Below are the code and all the weights of a small trained network. Each question names an input and a class and asks about switching units off, where a switched-off unit gives its printed mean instead of its output.

import numpy as np


def w(rows, s, z=0):
    codes = np.array(rows[::2]) - 128.0
    scale = np.full(codes.shape[1], s)
    scale[-1] = z or s
    return codes * scale


def norm(h):
    return h / np.sqrt((h * h).mean(-1, keepdims=True) + 1e-5)


def f(y):
    return y / 2 * (1 + np.tanh(0.7978845608 * (y + 0.044715 * y**3)))


def log_softmax(a):
    a = a - a.max(-1, keepdims=True)
    return a - np.log(np.exp(a).sum(-1, keepdims=True))


def net(x, mask):
    res = np.array(x, float).reshape(1, 6) / 4 @ E
    u = 0
    for l in range(3):
        y = f(norm(res) @ A[l][:, :-1].T + A[l][:, -1])
        res = res + np.where(mask[u : u + 10], y, B[l][:, -1]) @ B[l][:, :-1]
        u += 10
    return log_softmax(norm(res)[-1] @ U[:, :-1].T + U[:, -1])


A, B = {}, {}
E = w([
[117,128,187,125,45,132,206,185,84,75],'x0',
[220,177,132,152,109,190,175,135,132,80],'x1',
[72,227,108,66,146,185,35,135,107,152],'x2',
[156,173,94,56,161,110,219,100,231,183],'x3',
[129,74,94,114,102,139,75,113,85,192],'x4',
[200,123,138,85,168,71,134,164,51,254],'x5',
],0.0072)
A[0] = w([
[92,115,126,144,199,131,246,152,95,215,123],'0.n0',
[174,166,86,130,147,70,65,210,118,129,82],'0.n1',
[50,91,67,118,98,149,216,91,142,35,53],'0.n2',
[150,248,143,61,138,72,207,130,107,152,36],'0.n3',
[93,70,254,123,101,141,56,195,76,110,2],'0.n4',
[181,162,172,70,149,112,173,82,185,137,90],'0.n5',
[117,130,204,170,64,127,178,141,195,87,104],'0.n6',
[138,100,145,97,142,72,44,169,245,77,45],'0.n7',
[162,30,171,139,137,90,158,158,139,182,29],'0.n8',
[77,152,113,137,148,60,74,95,163,143,27],'0.n9',
],0.0066,0.004)
B[0] = w([
[242,206,160,156,90,83,111,155,109,182,246],'0.n0',
[83,52,143,96,127,166,191,102,169,96,169],'0.n1',
[61,155,49,177,60,123,143,148,150,125,214],'0.n2',
[165,222,146,105,66,125,56,254,169,105,233],'0.n3',
[145,120,188,55,152,86,48,180,32,24,230],'0.n4',
[82,183,129,173,50,80,59,215,92,108,227],'0.n5',
[64,82,22,56,127,229,178,150,109,184,252],'0.n6',
[61,124,167,178,158,111,138,173,138,130,131],'0.n7',
[128,43,161,164,110,100,154,35,126,174,203],'0.n8',
[123,143,156,96,196,97,85,118,147,111,152],'0.n9',
],0.006,0.0028)
A[1] = w([
[165,155,99,117,150,98,113,142,174,121,145],'1.n0',
[135,140,161,165,142,108,139,112,107,146,67],'1.n1',
[153,61,116,91,113,53,153,108,112,171,3],'1.n2',
[143,126,111,203,128,225,170,133,90,39,41],'1.n3',
[147,123,142,118,149,214,119,138,130,77,41],'1.n4',
[159,139,93,128,141,90,103,145,53,172,133],'1.n5',
[159,117,143,180,116,199,131,129,67,118,102],'1.n6',
[126,147,77,42,135,140,93,94,125,242,36],'1.n7',
[139,96,146,110,161,126,90,70,66,126,40],'1.n8',
[66,79,194,123,120,137,130,141,1,79,58],'1.n9',
],0.0083,0.0037)
B[1] = w([
[98,95,196,49,81,139,111,101,107,126,175],'1.n0',
[102,171,87,115,122,107,174,70,132,162,124],'1.n1',
[195,146,99,213,103,68,136,165,160,162,175],'1.n2',
[200,118,115,176,171,179,89,62,134,91,221],'1.n3',
[198,84,131,223,166,64,102,106,137,182,147],'1.n4',
[63,98,69,159,95,150,147,101,148,123,229],'1.n5',
[111,201,165,116,144,82,27,91,159,127,185],'1.n6',
[180,5,133,87,147,253,96,152,111,129,212],'1.n7',
[134,194,147,129,110,188,230,191,113,93,170],'1.n8',
[61,115,84,79,41,61,111,162,62,90,254],'1.n9',
],0.0076,0.0052)
A[2] = w([
[189,67,131,212,153,36,156,176,148,168,120],'2.n0',
[160,108,116,186,62,51,178,123,84,198,79],'2.n1',
[157,68,126,142,124,66,188,141,112,223,14],'2.n2',
[139,55,92,84,171,190,129,154,56,104,129],'2.n3',
[51,117,114,179,125,185,254,113,208,34,60],'2.n4',
[147,116,139,201,144,94,53,72,154,96,46],'2.n5',
[179,232,164,50,147,147,205,206,145,165,14],'2.n6',
[39,169,131,95,225,108,86,91,168,171,71],'2.n7',
[42,160,184,122,109,71,65,125,52,86,79],'2.n8',
[50,134,181,92,238,109,134,117,175,125,1],'2.n9',
],0.0083,0.0032)
B[2] = w([
[64,218,123,88,61,134,70,60,83,189,218],'2.n0',
[45,179,90,133,164,134,126,67,120,138,234],'2.n1',
[123,210,179,144,107,153,158,14,131,150,204],'2.n2',
[94,91,94,61,121,149,126,152,175,153,223],'2.n3',
[192,114,93,161,73,162,230,184,132,191,211],'2.n4',
[179,188,171,107,182,121,136,159,88,123,177],'2.n5',
[182,118,244,115,95,2,30,216,214,109,201],'2.n6',
[91,66,198,127,185,78,226,94,165,129,155],'2.n7',
[116,75,70,128,121,26,159,126,77,84,253],'2.n8',
[115,140,167,205,210,106,147,64,147,124,137],'2.n9',
],0.0087,0.0056)
U = w([
[215,190,140,178,198,181,74,83,113,65,4],'0',
[76,98,65,108,80,59,87,154,54,59,252],'1',
[157,144,58,188,65,204,235,164,178,129,132],'2',
[117,41,96,28,164,244,82,140,163,195,62],'3',
[96,234,132,126,71,113,125,3,115,228,115],'4',
[167,176,221,75,87,53,84,201,208,138,203],'5',
[60,94,168,139,223,95,177,52,195,117,53],'6',
],0.014,0.0018)

Each question gives the input, the list of numbers given to net, and the class t.
The units are the neurons (one row each of A and B). Each row of codes is followed by its name. A weight is (code - 128) times the scale printed after its matrix; where a second scale follows, it is the last column's (A, B and U).
mask holds one flag per neuron, layer by layer. A switched-off neuron (its flag False) gives its mean, the last column of its row in B, instead of its output. The means were averaged over made-up inputs and are rounded, as every weight is.
A unit's drop is (log p(t) with every unit on - log p(t) with that unit switched off) / (log p(t) with every unit on - log p(t) with every unit switched off).
The circuit of an input: a set's keep is (log p(t) with only the set's units on - log p(t) with every unit switched off) / (log p(t) with every unit on - log p(t) with every unit switched off). Starting from the 12 units with the biggest drops (on a tie, the unit counted first), units are removed one at a time, each time the one whose removal leaves the highest keep (on an exact tie, the one counted first), for as long as the keep stays at least 0.8.
circuit, biggest first: the units of the circuit, biggest drop first
top k neurons: the k neurons with the biggest drops, biggest first
top k neurons in layer l: the k neurons of layer l with the biggest drops, biggest first
input [-7,5,6,7,-2,-1], class 5: circuit, biggest first => (2.n6)
input [-5,5,-4,2,-7,0], class 5: circuit, biggest first => (2.n6, 1.n5)
input [-7,2,-6,-4,-6,1], class 0: top 4 neurons in layer 2 => (2.n5, 2.n3, 2.n1, 2.n2)
input [4,-3,8,5,-6,-5], class 5: circuit, biggest first => (2.n6, 1.n5)
input [1,0,0,4,-4,-3], class 2: top 4 neurons => (0.n2, 2.n4, 0.n6, 0.n0)
input [4,-4,7,5,3,-5], class 6: circuit, biggest first => (2.n7, 1.n9)
input [-6,-1,-5,4,4,-6], class 2: top 4 neurons => (2.n4, 1.n6, 0.n2, 0.n4)
input [5,6,0,4,5,6], class 5: top 2 neurons => (0.n3, 2.n6)
input [-1,1,7,5,3,-6], class 3: top 2 neurons in layer 1 => (1.n7, 1.n6)
input [6,-6,7,2,1,8], class 3: top 2 neurons => (1.n7, 1.n5)
input [6,-6,-3,5,-3,5], class 4: top 4 neurons => (0.n8, 2.n1, 2.n0, 2.n2)
input [5,-1,-6,-6,4,8], class 4: top 3 neurons => (0.n8, 1.n2, 2.n2)
input [-4,0,-4,-3,-8,1], class 0: top 2 neurons in layer 0 => (0.n2, 0.n1)
input [-8,4,2,-2,-2,0], class 3: top 2 neurons => (1.n6, 0.n5)
input [-8,-6,5,-2,-7,4], class 6: circuit, biggest first => (2.n7)
input [-2,-8,-8,-4,2,-1], class 4: circuit, biggest first => (1.n2, 2.n0)
input [-6,8,6,5,2,-1], class 3: top 3 neurons => (1.n7, 0.n0, 1.n8)
input [-3,5,-5,-8,-4,-7], class 0: top 2 neurons => (1.n3, 1.n6)
input [3,4,-2,-1,1,1], class 0: top 3 neurons in layer 1 => (1.n3, 1.n6, 1.n7)
input [4,2,-3,-4,0,7], class 4: top 3 neurons in layer 0 => (0.n8, 0.n0, 0.n5)
